Here is a tiny trained network, its code and every weight. The questions are about switching its units off for an input and a target symbol, where a switched-off unit gives its printed mean instead of its output.

import numpy as np


def w(rows, s, z=0):
    codes = np.array(rows[::2]) - 128.0
    scale = np.full(codes.shape[1], s)
    scale[-1] = z or s
    return codes * scale


def norm(h):
    return h / np.sqrt((h * h).mean(-1, keepdims=True) + 1e-5)


def f(y):
    return y / 2 * (1 + np.tanh(0.7978845608 * (y + 0.044715 * y**3)))


def softmax(a):
    e = np.exp(a - a.max(-1, keepdims=True))
    return e / e.sum(-1, keepdims=True)


def log_softmax(a):
    a = a - a.max(-1, keepdims=True)
    return a - np.log(np.exp(a).sum(-1, keepdims=True))


def net(x, mask):
    ids = ['αβγδεζηθλμξπστφω'.index(c) for c in x.split()]
    T = len(ids)
    res = E[ids] + P[:T]
    u = 0
    for l in range(3):
        r = norm(res)
        for j in range(2):
            rows = slice(3 * j, 3 * j + 3)
            q, k, v = (r @ M[l][rows].T for M in (Q, K, V))
            z = softmax(np.where(np.tri(T) > 0, q @ k.T / 3**0.5, -1e9)) @ v
            o = O[l][rows]
            res = res + np.where(mask[u + j], z, o[:, -1]) @ o[:, :-1]
        u += 2
        y = f(norm(res) @ A[l][:, :-1].T + A[l][:, -1])
        res = res + np.where(mask[u : u + 4], y, B[l][:, -1]) @ B[l][:, :-1]
        u += 4
    return log_softmax(norm(res)[-1] @ U[:, :-1].T + U[:, -1])


Q, K, V, O, A, B = {}, {}, {}, {}, {}, {}
E = w([
[196,88,167,133,156,117,114],'α',
[157,139,111,115,99,133,43],'β',
[12,84,75,140,170,205,109],'γ',
[173,131,222,123,139,251,103],'δ',
[98,167,83,179,146,112,214],'ε',
[141,50,49,160,186,104,29],'ζ',
[44,148,114,80,248,146,56],'η',
[83,92,72,146,114,165,152],'θ',
[152,219,88,161,134,123,120],'λ',
[101,109,88,91,130,105,223],'μ',
[185,156,157,158,246,131,43],'ξ',
[112,73,167,83,104,147,85],'π',
[169,216,94,107,118,74,80],'σ',
[119,169,122,124,93,165,111],'τ',
[124,71,91,153,87,211,137],'φ',
[89,93,119,155,121,164,229],'ω',
],0.025)
P = w([
[57,149,195,125,70,81,45],'0',
[103,125,148,80,135,76,133],'1',
[161,193,14,49,129,162,152],'2',
[48,155,188,174,82,113,65],'3',
[99,120,154,107,146,98,145],'4',
[163,174,44,82,158,175,180],'5',
[45,159,180,203,96,134,73],'6',
[99,115,146,135,161,112,164],'7',
[182,179,53,117,188,184,194],'8',
[41,158,186,247,110,151,79],'9',
[99,102,154,152,170,125,181],'10',
[234,197,66,159,217,188,205],'11',
],0.016)
Q[0] = w([
[128,253,164,94,66,176,140],'L0H0',
[235,124,47,14,84,102,191],'L0H0',
[150,96,166,114,101,66,80],'L0H0',
[78,132,150,167,78,230,85],'L0H1',
[173,112,161,70,93,84,121],'L0H1',
[47,178,139,244,43,98,87],'L0H1',
],0.035)
K[0] = w([
[113,235,126,112,118,163,137],'L0H0',
[155,135,102,97,2,14,166],'L0H0',
[134,110,153,55,124,109,91],'L0H0',
[123,71,152,128,173,196,100],'L0H1',
[143,132,145,56,91,80,93],'L0H1',
[98,143,71,169,231,144,61],'L0H1',
],0.039)
V[0] = w([
[152,155,219,110,173,164,157],'L0H0',
[107,214,151,108,135,155,116],'L0H0',
[91,166,124,124,109,188,174],'L0H0',
[215,113,115,171,4,138,165],'L0H1',
[162,158,130,147,152,146,116],'L0H1',
[132,62,57,178,159,111,61],'L0H1',
],0.02)
O[0] = w([
[222,103,227,97,113,153,100,101],'L0H0',
[122,181,167,176,165,183,45,185],'L0H0',
[69,216,183,41,113,143,130,240],'L0H0',
[127,100,159,39,130,5,92,1],'L0H1',
[154,95,98,210,181,148,46,73],'L0H1',
[162,141,70,138,53,113,96,105],'L0H1',
],0.012,0.0088)
A[0] = w([
[177,119,47,4,201,196,111,91],'L0N0',
[51,53,158,132,110,143,121,95],'L0N1',
[112,127,160,155,79,158,133,2],'L0N2',
[93,104,129,162,40,109,113,24],'L0N3',
],0.046,0.0052)
B[0] = w([
[173,255,59,133,197,138,99,246],'L0N0',
[119,150,90,62,123,119,122,182],'L0N1',
[113,155,115,99,94,159,114,197],'L0N2',
[162,136,133,194,115,68,112,177],'L0N3',
],0.044,0.014)
Q[1] = w([
[188,79,112,98,187,122,137],'L1H0',
[155,94,203,114,132,159,167],'L1H0',
[219,87,178,147,112,83,170],'L1H0',
[208,86,132,65,136,171,222],'L1H1',
[185,106,117,127,252,179,179],'L1H1',
[143,188,81,90,155,130,166],'L1H1',
],0.04)
K[1] = w([
[122,97,152,146,57,126,109],'L1H0',
[87,66,160,61,98,165,147],'L1H0',
[96,17,132,120,117,89,143],'L1H0',
[239,140,118,58,153,117,172],'L1H1',
[203,152,141,118,252,166,190],'L1H1',
[118,197,102,81,183,134,143],'L1H1',
],0.043)
V[1] = w([
[200,153,134,147,25,175,192],'L1H0',
[80,6,82,84,213,151,91],'L1H0',
[95,84,32,122,202,188,144],'L1H0',
[237,246,103,151,174,150,211],'L1H1',
[15,71,156,165,61,147,116],'L1H1',
[125,82,135,142,126,113,183],'L1H1',
],0.015)
O[1] = w([
[85,148,172,95,142,102,161,110],'L1H0',
[160,218,77,136,96,153,92,61],'L1H0',
[173,66,72,136,81,137,108,169],'L1H0',
[149,1,145,174,134,119,122,250],'L1H1',
[111,201,51,120,96,153,119,57],'L1H1',
[128,172,168,121,90,150,125,71],'L1H1',
],0.014,0.023)
A[1] = w([
[154,52,97,206,105,240,225,211],'L1N0',
[68,59,70,82,187,251,245,127],'L1N1',
[25,96,65,171,100,102,198,4],'L1N2',
[235,62,110,158,129,91,242,144],'L1N3',
],0.027,0.0036)
B[1] = w([
[64,116,156,92,167,54,66,221],'L1N0',
[175,64,186,240,160,116,237,250],'L1N1',
[40,88,78,155,67,220,120,187],'L1N2',
[130,224,107,162,49,109,252,212],'L1N3',
],0.024,0.021)
Q[2] = w([
[107,112,75,83,153,69,199],'L2H0',
[112,74,64,167,136,156,132],'L2H0',
[40,118,57,168,153,41,81],'L2H0',
[254,57,116,111,127,113,184],'L2H1',
[162,68,125,9,67,44,58],'L2H1',
[104,101,172,112,135,67,206],'L2H1',
],0.035)
K[2] = w([
[109,134,79,174,168,65,219],'L2H0',
[86,123,34,167,183,191,199],'L2H0',
[67,175,54,114,229,127,108],'L2H0',
[218,93,40,110,155,149,208],'L2H1',
[212,118,136,1,123,55,73],'L2H1',
[83,132,170,92,197,106,217],'L2H1',
],0.031)
V[2] = w([
[53,88,202,154,219,167,122],'L2H0',
[84,37,18,101,214,119,186],'L2H0',
[178,59,226,33,111,172,121],'L2H0',
[111,53,95,166,157,126,108],'L2H1',
[106,179,47,126,101,188,100],'L2H1',
[17,249,65,135,176,111,148],'L2H1',
],0.013)
O[2] = w([
[199,162,139,93,48,77,111,144],'L2H0',
[90,144,36,106,108,145,10,187],'L2H0',
[158,144,182,216,39,73,134,2],'L2H0',
[108,100,126,150,130,105,174,181],'L2H1',
[180,191,103,105,119,62,155,123],'L2H1',
[176,150,99,104,153,128,174,159],'L2H1',
],0.011,0.012)
A[2] = w([
[177,9,49,3,23,120,180,3],'L2N0',
[110,74,174,75,13,194,164,46],'L2N1',
[136,34,84,101,1,117,229,45],'L2N2',
[99,40,34,166,151,97,162,90],'L2N3',
],0.029,0.0021)
B[2] = w([
[69,89,155,165,192,75,197,166],'L2N0',
[90,252,146,164,131,109,95,187],'L2N1',
[156,91,109,65,142,182,69,246],'L2N2',
[181,112,179,100,86,126,135,254],'L2N3',
],0.036,0.022)
U = w([
[232,110,205,109,123,120,68,2],'α',
[159,126,64,108,191,151,100,182],'β',
[16,136,129,132,169,73,179,124],'γ',
[95,201,208,154,93,105,124,155],'δ',
[161,117,136,116,92,251,109,44],'ε',
[32,133,74,133,79,138,148,221],'ζ',
[94,134,100,90,108,27,160,141],'η',
[68,72,144,230,141,157,145,198],'θ',
[145,139,154,238,165,22,193,42],'λ',
[130,171,150,48,76,117,184,138],'μ',
[220,132,111,159,145,174,197,106],'ξ',
[180,106,111,195,45,102,89,166],'π',
[136,43,64,77,113,105,134,139],'σ',
[119,115,191,32,158,144,143,100],'τ',
[162,127,164,67,100,20,110,92],'φ',
[112,73,144,132,147,60,47,151],'ω',
],0.014,0.0059)

Each question gives the input, a string of symbols that net reads in full, and the target symbol t.
The units are the heads (3 rows each of Q, K, V and O) and the neurons (one row each of A and B). Each row of codes is followed by its name. A weight is (code - 128) times the scale printed after its matrix; where a second scale follows, it is the last column's (O, A, B and U).
mask holds one flag per unit, layer by layer, with each layer's heads first. A switched-off unit (its flag False) gives its mean, the last column of its rows in O or B, instead of its output. The means were averaged over made-up inputs and are rounded, as every weight is.
A unit's drop is (log p(t) with every unit on - log p(t) with that unit switched off) / (log p(t) with every unit on - log p(t) with every unit switched off).
The circuit of an input: a set's keep is (log p(t) with only the set's units on - log p(t) with every unit switched off) / (log p(t) with every unit on - log p(t) with every unit switched off). Starting from the 12 units with the biggest drops (on a tie, the unit counted first), units are removed one at a time, each time the one whose removal leaves the highest keep (on an exact tie, the one counted first), for as long as the keep stays at least 0.8.
units of the circuit, in order: the units of the circuit, biggest drop first
top k neurons: the k neurons with the biggest drops, biggest first
top k neurons in layer l: the k neurons of layer l with the biggest drops, biggest first
which heads matter: for each layer, one digit per head in row order, 1 if its drop is at least 0.15 and else 0, layers parted by /
input ζ δ λ, target β: which heads matter -> 00 / 00 / 00
input δ ε δ φ, target δ: units of the circuit, in order -> L0N0, L2N1
input σ ε θ μ ε α φ ε ε ζ ε γ, target β: units of the circuit, in order -> L0N0
input γ ζ ε ω, target π: which heads matter -> 01 / 00 / 00
input α λ α ξ ε ε ω γ, target ε: which heads matter -> 01 / 01 / 00
input η ε ω ε ε θ ε ε ζ ω ε ε, target λ: top 2 neurons in layer 1 -> L1N0, L1N3
input ω ε ε ω τ ε μ, target τ: top 4 neurons -> L0N1, L1N1, L0N0, L2N2
input σ δ ε ε ω, target τ: which heads matter -> 10 / 01 / 00
input ω θ β φ, target φ: units of the circuit, in order -> L0N3, L0N1
input ω ε α ε δ ε ε ω μ δ ε σ, target β: top 2 neurons -> L0N0, L1N1
input δ ε γ ω, target ζ: top 2 neurons in layer 0 -> L0N0, L0N3
input ζ α ε δ, target δ: top 2 neurons -> L0N0, L2N1
input ω δ ε ω ω ε η π, target γ: units of the circuit, in order -> L2N0, L0N1
input ω φ β ω ε ω ω, target γ: units of the circuit, in order -> L2N0, L0N1, L0N0
input θ ζ ζ α β ζ η μ ε λ, target θ: top 3 neurons in layer 0 -> L0N0, L0N3, L0N1
input ζ δ μ ζ ζ ε, target β: units of the circuit, in order -> L0N0, L1N3
input φ ξ ε γ ζ ξ β ω ε η, target θ: top neuron -> L2N2
input ε η ω ε α ε β, target θ: which heads matter -> 01 / 00 / 00
input ε ζ σ τ α μ ω μ ζ λ φ, target η: top 2 neurons in layer 0 -> L0N3, L0N0
input δ ξ ξ α η γ γ, target ζ: units of the circuit, in order -> L0N0, L1H1
input θ τ ω ζ λ, target ω: top 2 neurons in layer 1 -> L1N0, L1N3
input δ λ ζ α ω ζ θ π α μ ζ ζ, target λ: top 3 neurons in layer 0 -> L0N0, L0N1, L0N2
input δ ε ω η λ τ ε, target θ: units of the circuit, in order -> L0N0
input ε ε λ ε δ ω ε ε ξ α, target ω: units of the circuit, in order -> L1N0, L0N0
input ζ μ δ ε ω ω ε μ ε ε φ, target η: top 3 neurons in layer 0 -> L0N3, L0N1, L0N0
input ε μ ω ω, target γ: units of the circuit, in order -> L0N1, L2N0
input β η ζ β ζ π, target β: top neuron in layer 0 -> L0N0
